Below is a small trained network, with its code and all its weights. Each question gives an input and a class and asks what happens when units are switched off, that is, made to give their printed mean instead of their output.

import numpy as np


def w(rows, s, z=0):
    codes = np.array(rows[::2]) - 128.0
    scale = np.full(codes.shape[1], s)
    scale[-1] = z or s
    return codes * scale


def f(y):
    return y / 2 * (1 + np.tanh(0.7978845608 * (y + 0.044715 * y**3)))


def log_softmax(a):
    a = a - a.max(-1, keepdims=True)
    return a - np.log(np.exp(a).sum(-1, keepdims=True))


def net(x, mask):
    res = np.array(x, float).reshape(1, 4) / 4 @ E
    y = f(res @ A[0][:, :-1].T + A[0][:, -1])
    res = res + np.where(mask, y, B[0][:, -1]) @ B[0][:, :-1]
    return log_softmax(res[-1] @ U[:, :-1].T + U[:, -1])


A, B = {}, {}
E = w([
[210,93,159,213,226,29,127,76,98],'x0',
[124,223,60,124,139,94,254,133,104],'x1',
[120,233,133,191,135,105,3,168,52],'x2',
[226,187,198,156,76,235,142,78,146],'x3',
],0.008)
A[0] = w([
[135,24,139,99,93,175,226,127,152,109],'n0',
[190,139,150,142,131,210,157,103,139,92],'n1',
[66,69,118,109,127,80,142,131,111,129],'n2',
[161,188,106,144,129,130,184,124,115,116],'n3',
[112,99,112,137,149,75,121,138,120,98],'n4',
[115,211,130,148,133,119,69,143,139,98],'n5',
[186,143,151,114,96,136,134,126,114,103],'n6',
[121,157,111,128,128,110,198,122,134,91],'n7',
[115,254,130,140,111,94,29,155,97,118],'n8',
[99,228,107,111,131,74,184,137,109,123],'n9',
[142,106,139,146,145,122,143,121,138,78],'n10',
[53,122,99,110,118,76,125,154,117,116],'n11',
[101,150,123,152,132,150,99,130,86,106],'n12',
[40,165,105,82,73,214,118,164,136,121],'n13',
[138,98,148,110,120,131,94,145,121,183],'n14',
[139,57,128,103,138,132,200,111,139,128],'n15',
[53,136,124,89,95,177,124,139,149,78],'n16',
[157,57,129,128,120,165,30,124,121,95],'n17',
[191,153,148,138,109,177,149,119,118,188],'n18',
[182,112,142,137,165,91,144,96,132,109],'n19',
[129,139,121,134,135,127,130,123,140,247],'n20',
[214,121,133,181,160,65,118,129,113,110],'n21',
[189,93,147,152,148,58,141,106,134,107],'n22',
[76,92,109,114,138,83,119,160,137,88],'n23',
[106,123,168,97,122,107,118,94,105,84],'n24',
[105,56,152,124,115,149,76,117,149,116],'n25',
[76,111,112,118,140,82,118,146,125,172],'n26',
[201,159,142,141,101,165,123,133,140,88],'n27',
],0.015,0.013)
B[0] = w([
[138,73,14,111,156,90,103,129,150,244],'n0',
[113,135,154,87,143,191,86,84,172,202],'n1',
[115,145,149,124,134,147,110,71,166,202],'n2',
[120,94,189,143,116,136,126,183,167,190],'n3',
[140,130,148,106,124,168,111,93,133,168],'n4',
[156,81,82,83,157,130,99,133,147,188],'n5',
[114,129,130,111,125,170,112,108,149,160],'n6',
[128,85,159,117,123,144,105,204,157,172],'n7',
[133,70,4,110,149,90,109,108,149,253],'n8',
[117,89,195,143,128,125,123,217,171,218],'n9',
[133,85,120,83,135,166,92,152,105,137],'n10',
[137,156,161,118,117,166,107,77,160,196],'n11',
[129,99,76,104,141,151,112,143,146,157],'n12',
[132,125,173,137,113,144,173,108,1,254],'n13',
[110,162,149,172,123,65,168,139,140,186],'n14',
[133,103,46,133,143,90,109,140,132,217],'n15',
[165,97,151,89,126,169,127,137,35,191],'n16',
[120,81,191,135,127,138,129,214,181,202],'n17',
[120,207,156,155,127,113,140,67,168,233],'n18',
[136,112,133,108,130,143,153,124,64,196],'n19',
[104,192,129,201,113,31,163,88,111,233],'n20',
[127,113,139,109,109,158,155,125,32,230],'n21',
[147,118,139,114,108,154,136,129,45,213],'n22',
[132,139,149,75,142,202,84,115,162,177],'n23',
[141,101,141,96,136,166,108,152,136,121],'n24',
[124,98,166,135,115,137,123,211,168,192],'n25',
[121,190,135,158,132,130,155,81,167,207],'n26',
[131,134,158,89,142,195,95,95,163,183],'n27',
],0.028,0.014)
U = w([
[146,72,14,109,169,90,108,122,134,159],'0',
[155,99,145,107,98,165,186,117,6,167],'1',
[105,167,158,112,140,189,101,41,188,122],'2',
[101,73,188,164,112,122,142,254,181,139],'3',
[95,202,94,236,104,32,196,95,129,253],'4',
[147,204,119,95,129,144,135,191,152,29],'5',
[172,171,49,139,91,151,122,177,119,49],'6',
[153,181,95,116,73,136,107,221,104,46],'7',
],0.0099,0.0048)

Each question gives the input, the list of numbers given to net, and the class t.
The units are the neurons (one row each of A and B). Each row of codes is followed by its name. A weight is (code - 128) times the scale printed after its matrix; where a second scale follows, it is the last column's (A, B and U).
mask holds one flag per neuron, in row order. A switched-off neuron (its flag False) gives its mean, the last column of its row in B, instead of its output. The means were averaged over made-up inputs and are rounded, as every weight is.
A unit's drop is (log p(t) with every unit on - log p(t) with that unit switched off) / (log p(t) with every unit on - log p(t) with every unit switched off).
The circuit of an input: a set's keep is (log p(t) with only the set's units on - log p(t) with every unit switched off) / (log p(t) with every unit on - log p(t) with every unit switched off). Starting from the 12 units with the biggest drops (on a tie, the unit counted first), units are removed one at a time, each time the one whose removal leaves the highest keep (on an exact tie, the one counted first), for as long as the keep stays at least 0.8.
units of the circuit, in order: the units of the circuit, biggest drop first
k most important neurons: the k neurons with the biggest drops, biggest first
drop when u is switched off: that unit's drop, to one decimal
input [6,7,-1,0], class 3: units of the circuit, in order -> [n9]
input [-6,-7,3,-3], class 3: 2 most important neurons -> [n17 n25]
input [6,2,-6,8], class 2: 4 most important neurons -> [n1 n18 n8 n13]
input [-2,-4,-3,-3], class 3: 3 most important neurons -> [n8 n25 n18]
input [3,-5,2,5], class 2: 3 most important neurons -> [n9 n18 n27]
input [-7,-4,2,-8], class 2: 3 most important neurons -> [n11 n23 n2]
input [6,-6,0,7], class 2: 4 most important neurons -> [n1 n13 n18 n27]
input [-3,2,4,-2], class 0: 2 most important neurons -> [n8 n18]
input [5,-6,2,-2], class 3: 4 most important neurons -> [n17 n13 n25 n16]
input [-7,-3,-3,-7], class 1: 4 most important neurons -> [n13 n16 n18 n1]
input [-6,8,-5,7], class 3: 3 most important neurons -> [n3 n9 n7]
input [0,7,-8,3], class 0: 2 most important neurons -> [n0 n15]
input [4,-8,2,6], class 3: drop when n17 is switched off -> 2.6
input [0,0,7,7], class 0: units of the circuit, in order -> [n8]
input [5,8,8,3], class 0: drop when n5 is switched off -> 1.3
input [-1,2,6,-1], class 0: drop when n0 is switched off -> 0.0
